Here is a tiny trained network, its code and every weight. The questions are about switching its units off for an input and a class, where a switched-off unit gives its printed mean instead of its output.

import numpy as np


def w(rows, s, z=0):
    codes = np.array(rows[::2]) - 128.0
    scale = np.full(codes.shape[1], s)
    scale[-1] = z or s
    return codes * scale


def norm(h):
    return h / np.sqrt((h * h).mean(-1, keepdims=True) + 1e-5)


def f(y):
    return y / 2 * (1 + np.tanh(0.7978845608 * (y + 0.044715 * y**3)))


def log_softmax(a):
    a = a - a.max(-1, keepdims=True)
    return a - np.log(np.exp(a).sum(-1, keepdims=True))


def net(x, mask):
    res = np.array(x, float).reshape(1, 4) / 4 @ E
    u = 0
    for l in range(4):
        y = f(norm(res) @ A[l][:, :-1].T + A[l][:, -1])
        res = res + np.where(mask[u : u + 4], y, B[l][:, -1]) @ B[l][:, :-1]
        u += 4
    return log_softmax(norm(res)[-1] @ U[:, :-1].T + U[:, -1])


A, B = {}, {}
E = w([
[123,68,204],'x0',
[110,183,175],'x1',
[1,130,108],'x2',
[150,168,197],'x3',
],0.0078)
A[0] = w([
[113,80,241,28],'0.n0',
[39,80,140,255],'0.n1',
[183,181,66,77],'0.n2',
[204,53,254,98],'0.n3',
],0.0089,0.0021)
B[0] = w([
[150,72,167,178],'0.n0',
[103,154,28,220],'0.n1',
[218,1,164,169],'0.n2',
[50,53,123,254],'0.n3',
],0.0058,0.0044)
A[1] = w([
[172,225,232,253],'1.n0',
[199,82,82,45],'1.n1',
[146,80,253,202],'1.n2',
[185,78,52,170],'1.n3',
],0.011,0.0036)
B[1] = w([
[1,76,52,217],'1.n0',
[148,149,88,174],'1.n1',
[89,121,99,255],'1.n2',
[89,168,88,230],'1.n3',
],0.0092,0.0055)
A[2] = w([
[148,158,225,46],'2.n0',
[97,183,147,1],'2.n1',
[186,125,254,45],'2.n2',
[170,168,186,198],'2.n3',
],0.009,0.0028)
B[2] = w([
[84,154,142,25],'2.n0',
[172,45,127,54],'2.n1',
[103,137,150,62],'2.n2',
[140,130,2,8],'2.n3',
],0.0073,0.0012)
A[3] = w([
[40,161,73,251],'3.n0',
[236,94,195,32],'3.n1',
[195,147,137,105],'3.n2',
[11,238,204,174],'3.n3',
],0.011,0.0021)
B[3] = w([
[66,160,118,245],'3.n0',
[127,175,140,124],'3.n1',
[186,71,48,121],'3.n2',
[236,145,3,183],'3.n3',
],0.011)
U = w([
[179,138,201,3],'0',
[183,152,200,2],'1',
[38,104,72,225],'2',
[172,129,57,247],'3',
[130,5,182,78],'4',
],0.016,0.0048)

Each question gives the input, the list of numbers given to net, and the class t.
The units are the neurons (one row each of A and B). Each row of codes is followed by its name. A weight is (code - 128) times the scale printed after its matrix; where a second scale follows, it is the last column's (A, B and U).
mask holds one flag per neuron, layer by layer. A switched-off neuron (its flag False) gives its mean, the last column of its row in B, instead of its output. The means were averaged over made-up inputs and are rounded, as every weight is.
A unit's drop is (log p(t) with every unit on - log p(t) with that unit switched off) / (log p(t) with every unit on - log p(t) with every unit switched off).
The circuit of an input: a set's keep is (log p(t) with only the set's units on - log p(t) with every unit switched off) / (log p(t) with every unit on - log p(t) with every unit switched off). Starting from the 12 units with the biggest drops (on a tie, the unit counted first), units are removed one at a time, each time the one whose removal leaves the highest keep (on an exact tie, the one counted first), for as long as the keep stays at least 0.8.
units of the circuit, in order: the units of the circuit, biggest drop first
k most important neurons: the k neurons with the biggest drops, biggest first
top k neurons in layer l: the k neurons of layer l with the biggest drops, biggest first
drop when u is switched off: that unit's drop, to one decimal
input [1,5,4,-6], class 3: units of the circuit, in order	(3.n3, 1.n0)
input [3,0,-4,2], class 4: units of the circuit, in order	(0.n3, 3.n0, 1.n0)
input [6,7,8,3], class 3: units of the circuit, in order	(3.n3)
input [-1,8,2,-4], class 3: units of the circuit, in order	(3.n3, 1.n0)
input [-4,7,1,-6], class 3: units of the circuit, in order	(1.n0, 3.n3)
input [-4,8,2,-2], class 3: 3 most important neurons	(3.n3, 1.n2, 1.n3)
input [3,-3,-6,1], class 4: top 2 neurons in layer 3	(3.n0, 3.n3)
input [4,7,2,0], class 3: 2 most important neurons	(3.n3, 0.n1)
input [7,7,-7,8], class 2: top 2 neurons in layer 1	(1.n0, 1.n2)
input [6,-1,-2,-2], class 4: 2 most important neurons	(1.n0, 3.n0)
input [-2,-4,-8,8], class 2: 3 most important neurons	(1.n0, 3.n3, 1.n2)
input [-6,7,8,7], class 3: 2 most important neurons	(3.n3, 1.n2)
input [2,1,-8,1], class 4: 2 most important neurons	(0.n3, 0.n1)
input [-4,3,-8,8], class 2: units of the circuit, in order	(1.n0)
input [-3,8,5,3], class 3: top 2 neurons in layer 1	(1.n2, 1.n3)
input [4,6,-8,1], class 4: top 3 neurons in layer 0	(0.n3, 0.n1, 0.n0)
input [1,7,8,1], class 3: drop when 1.n0 is switched off	0.1
input [-1,5,8,-3], class 3: drop when 3.n0 is switched off	-0.1
input [-2,7,7,-3], class 3: drop when 3.n0 is switched off	-0.1
input [0,8,6,0], class 3: units of the circuit, in order	(3.n3)
